Here is a tiny trained network, its code and every weight. The questions are about switching its units off for an input and a target symbol, where a switched-off unit gives its printed mean instead of its output.

import numpy as np


def w(rows, s, z=0):
    codes = np.array(rows[::2]) - 128.0
    scale = np.full(codes.shape[1], s)
    scale[-1] = z or s
    return codes * scale


def f(y):
    return y / 2 * (1 + np.tanh(0.7978845608 * (y + 0.044715 * y**3)))


def softmax(a):
    e = np.exp(a - a.max(-1, keepdims=True))
    return e / e.sum(-1, keepdims=True)


def log_softmax(a):
    a = a - a.max(-1, keepdims=True)
    return a - np.log(np.exp(a).sum(-1, keepdims=True))


def net(x, mask):
    ids = ['αβγδεζηθλμξπτφω'.index(c) for c in x.split()]
    T = len(ids)
    res = E[ids] + P[:T]
    u = 0
    for l in range(2):
        r = res
        for j in range(2):
            rows = slice(2 * j, 2 * j + 2)
            q, k, v = (r @ M[l][rows].T for M in (Q, K, V))
            z = softmax(np.where(np.tri(T) > 0, q @ k.T / 2**0.5, -1e9)) @ v
            o = O[l][rows]
            res = res + np.where(mask[u + j], z, o[:, -1]) @ o[:, :-1]
        u += 2
        y = f(res @ A[l][:, :-1].T + A[l][:, -1])
        res = res + np.where(mask[u : u + 8], y, B[l][:, -1]) @ B[l][:, :-1]
        u += 8
    return log_softmax(res[-1] @ U[:, :-1].T + U[:, -1])


Q, K, V, O, A, B = {}, {}, {}, {}, {}, {}
E = w([
[107,111,206,90,105,58,175],'α',
[82,158,71,213,158,165,78],'β',
[118,170,144,212,94,108,70],'γ',
[148,199,110,183,115,204,144],'δ',
[110,180,150,195,197,121,180],'ε',
[136,142,143,96,80,152,174],'ζ',
[90,93,75,97,221,139,172],'η',
[135,153,69,128,137,185,163],'θ',
[84,89,2,131,141,177,55],'λ',
[81,96,85,144,196,91,95],'μ',
[97,105,155,155,130,32,97],'ξ',
[100,181,167,194,194,117,181],'π',
[155,199,200,182,84,144,183],'τ',
[118,84,85,119,65,105,64],'φ',
[92,100,144,62,183,109,219],'ω',
],0.0086)
P = w([
[95,143,121,112,121,158,121],'0',
[158,134,83,137,46,9,168],'1',
[38,186,11,157,159,88,172],'2',
[237,178,154,39,169,167,50],'3',
[179,2,176,150,17,109,222],'4',
[95,156,92,107,117,30,131],'5',
],0.0093)
Q[0] = w([
[54,107,47,233,63,51,232],'0.h0',
[234,1,228,189,117,215,118],'0.h0',
[169,196,150,139,149,189,3],'0.h1',
[254,9,213,153,164,230,114],'0.h1',
],0.0083)
K[0] = w([
[16,175,137,85,214,205,60],'0.h0',
[2,155,12,191,93,42,246],'0.h0',
[212,102,162,157,82,99,165],'0.h1',
[105,139,32,205,92,16,214],'0.h1',
],0.0089)
V[0] = w([
[121,99,131,42,224,106,225],'0.h0',
[124,45,130,33,85,58,88],'0.h0',
[143,188,253,113,29,52,202],'0.h1',
[63,85,185,188,254,30,69],'0.h1',
],0.0093)
O[0] = w([
[200,217,2,8,69,158,199,69],'0.h0',
[166,116,104,210,2,207,186,109],'0.h0',
[70,87,168,47,110,52,220,6],'0.h1',
[79,235,168,163,43,98,90,138],'0.h1',
],0.0099,0.0018)
A[0] = w([
[63,128,83,72,112,168,119,123],'0.n0',
[85,2,108,195,160,46,186,193],'0.n1',
[172,136,179,116,235,176,35,133],'0.n2',
[122,130,124,205,164,153,137,56],'0.n3',
[92,128,57,181,104,101,200,49],'0.n4',
[225,76,163,105,81,74,135,244],'0.n5',
[194,120,173,187,128,74,187,177],'0.n6',
[118,79,48,83,74,94,50,254],'0.n7',
],0.0063,0.0049)
B[0] = w([
[130,173,170,154,125,85,167,138],'0.n0',
[103,161,160,123,141,254,97,253],'0.n1',
[119,66,6,103,85,21,159,183],'0.n2',
[129,118,92,90,88,170,67,145],'0.n3',
[103,65,185,52,78,179,119,143],'0.n4',
[94,140,60,170,221,169,158,222],'0.n5',
[64,104,44,114,150,165,103,182],'0.n6',
[117,192,167,138,191,148,207,242],'0.n7',
],0.0064,0.0062)
Q[1] = w([
[2,207,17,189,174,158,175],'1.h0',
[130,98,103,179,110,73,151],'1.h0',
[171,95,159,51,96,107,111],'1.h1',
[61,214,21,170,221,125,185],'1.h1',
],0.0064)
K[1] = w([
[2,214,86,134,138,157,95],'1.h0',
[135,115,133,120,152,108,97],'1.h0',
[172,81,165,137,138,144,137],'1.h1',
[22,154,51,133,126,171,109],'1.h1',
],0.0085)
V[1] = w([
[24,196,134,203,179,72,48],'1.h0',
[151,187,79,95,169,21,171],'1.h0',
[123,17,145,93,226,107,121],'1.h1',
[221,140,2,134,201,155,45],'1.h1',
],0.0063)
O[1] = w([
[192,48,133,90,51,71,125,255],'1.h0',
[162,101,164,26,96,238,77,132],'1.h0',
[205,93,92,113,228,124,155,99],'1.h1',
[190,137,254,155,148,139,186,192],'1.h1',
],0.0079,0.0083)
A[1] = w([
[167,247,131,10,127,42,170,64],'1.n0',
[100,160,150,154,2,72,71,109],'1.n1',
[169,39,114,36,60,209,53,66],'1.n2',
[66,145,90,149,149,118,18,111],'1.n3',
[230,91,215,148,161,79,196,71],'1.n4',
[154,151,133,115,88,131,224,2],'1.n5',
[26,227,208,86,121,224,89,54],'1.n6',
[58,29,235,110,190,110,29,100],'1.n7',
],0.0062,0.0068)
B[1] = w([
[24,118,128,216,161,129,23,245],'1.n0',
[173,93,176,49,198,153,229,243],'1.n1',
[42,185,173,160,184,57,45,217],'1.n2',
[158,136,70,126,66,187,165,166],'1.n3',
[91,92,40,138,74,200,14,254],'1.n4',
[63,105,1,149,166,123,84,134],'1.n5',
[248,140,67,174,106,75,89,217],'1.n6',
[153,241,34,188,127,57,240,220],'1.n7',
],0.0061,0.0047)
U = w([
[67,39,164,228,119,228,95,222],'α',
[153,92,208,65,57,128,220,232],'β',
[193,114,81,79,202,115,154,47],'γ',
[90,164,134,241,158,64,189,157],'δ',
[95,170,15,96,101,193,106,5],'ε',
[253,216,185,103,114,129,164,184],'ζ',
[144,110,156,62,195,229,171,144],'η',
[116,186,158,94,234,178,209,81],'θ',
[196,246,96,138,143,165,101,34],'λ',
[215,75,97,148,65,119,48,9],'μ',
[97,142,203,75,158,108,47,220],'ξ',
[74,68,72,53,47,160,185,158],'π',
[207,72,64,123,75,25,114,23],'τ',
[97,155,168,86,166,91,37,186],'φ',
[218,73,90,75,180,179,118,92],'ω',
],0.0042,0.0026)

Each question gives the input, a string of symbols that net reads in full, and the target symbol t.
The units are the heads (2 rows each of Q, K, V and O) and the neurons (one row each of A and B). Each row of codes is followed by its name. A weight is (code - 128) times the scale printed after its matrix; where a second scale follows, it is the last column's (O, A, B and U).
mask holds one flag per unit, layer by layer, with each layer's heads first. A switched-off unit (its flag False) gives its mean, the last column of its rows in O or B, instead of its output. The means were averaged over made-up inputs and are rounded, as every weight is.
A unit's drop is (log p(t) with every unit on - log p(t) with that unit switched off) / (log p(t) with every unit on - log p(t) with every unit switched off).
The circuit of an input: a set's keep is (log p(t) with only the set's units on - log p(t) with every unit switched off) / (log p(t) with every unit on - log p(t) with every unit switched off). Starting from the 12 units with the biggest drops (on a tie, the unit counted first), units are removed one at a time, each time the one whose removal leaves the highest keep (on an exact tie, the one counted first), for as long as the keep stays at least 0.8.
units of the circuit, in order: the units of the circuit, biggest drop first
most important unit: the unit with the biggest drop
top k neurons: the k neurons with the biggest drops, biggest first
heads that matter: for each layer, one digit per head in row order, 1 if its drop is at least 0.15 and else 0, layers parted by /
input ω α θ, target λ: units of the circuit, in order -> [1.h0, 0.h0, 1.n6]
input λ φ α φ, target α: heads that matter -> 11 / 01
input ε ε ω α, target φ: top 2 neurons -> [1.n2, 1.n0]
input β α ε δ, target π: heads that matter -> 11 / 00
input α γ μ, target ε: heads that matter -> 11 / 11
input β μ μ φ α β, target α: top 3 neurons -> [1.n4, 0.n2, 1.n2]
input λ γ ε, target α: most important unit -> 1.h1
input η ω φ, target ζ: units of the circuit, in order -> [0.h1, 1.h1, 0.h0]
input π ε η, target ξ: heads that matter -> 11 / 10
input ε μ ε φ β, target ξ: units of the circuit, in order -> [0.h0, 1.h0, 1.n2]
input φ γ γ θ, target δ: units of the circuit, in order -> [0.h0, 1.h0, 1.n7]
input φ φ λ η η μ, target δ: top 4 neurons -> [0.n1, 1.n0, 0.n3, 0.n7]
input β τ η τ ε, target μ: heads that matter -> 11 / 11
input φ φ φ τ, target α: units of the circuit, in order -> [0.h0]
input π ω ε, target φ: heads that matter -> 11 / 10
input δ μ ε, target ω: units of the circuit, in order -> [1.h1, 0.h1, 0.h0, 1.h0]
input φ μ α θ φ, target δ: top 3 neurons -> [0.n1, 0.n5, 0.n7]
input λ π π, target α: top 3 neurons -> [1.n4, 1.n7, 1.n6]
input α η ε, target ε: units of the circuit, in order -> [1.h1, 1.h0, 0.h1, 0.h0]
input φ ε ω, target α: heads that matter -> 10 / 00
input α ξ φ, target ε: top 3 neurons -> [1.n6, 0.n4, 0.n7]
input φ λ η, target α: heads that matter -> 10 / 00
input η λ ξ, target ζ: top neuron -> [1.n6]
input δ ζ φ ε, target ω: heads that matter -> 11 / 01
input ξ α φ ε, target π: units of the circuit, in order -> [0.h1, 0.h0, 1.h1]
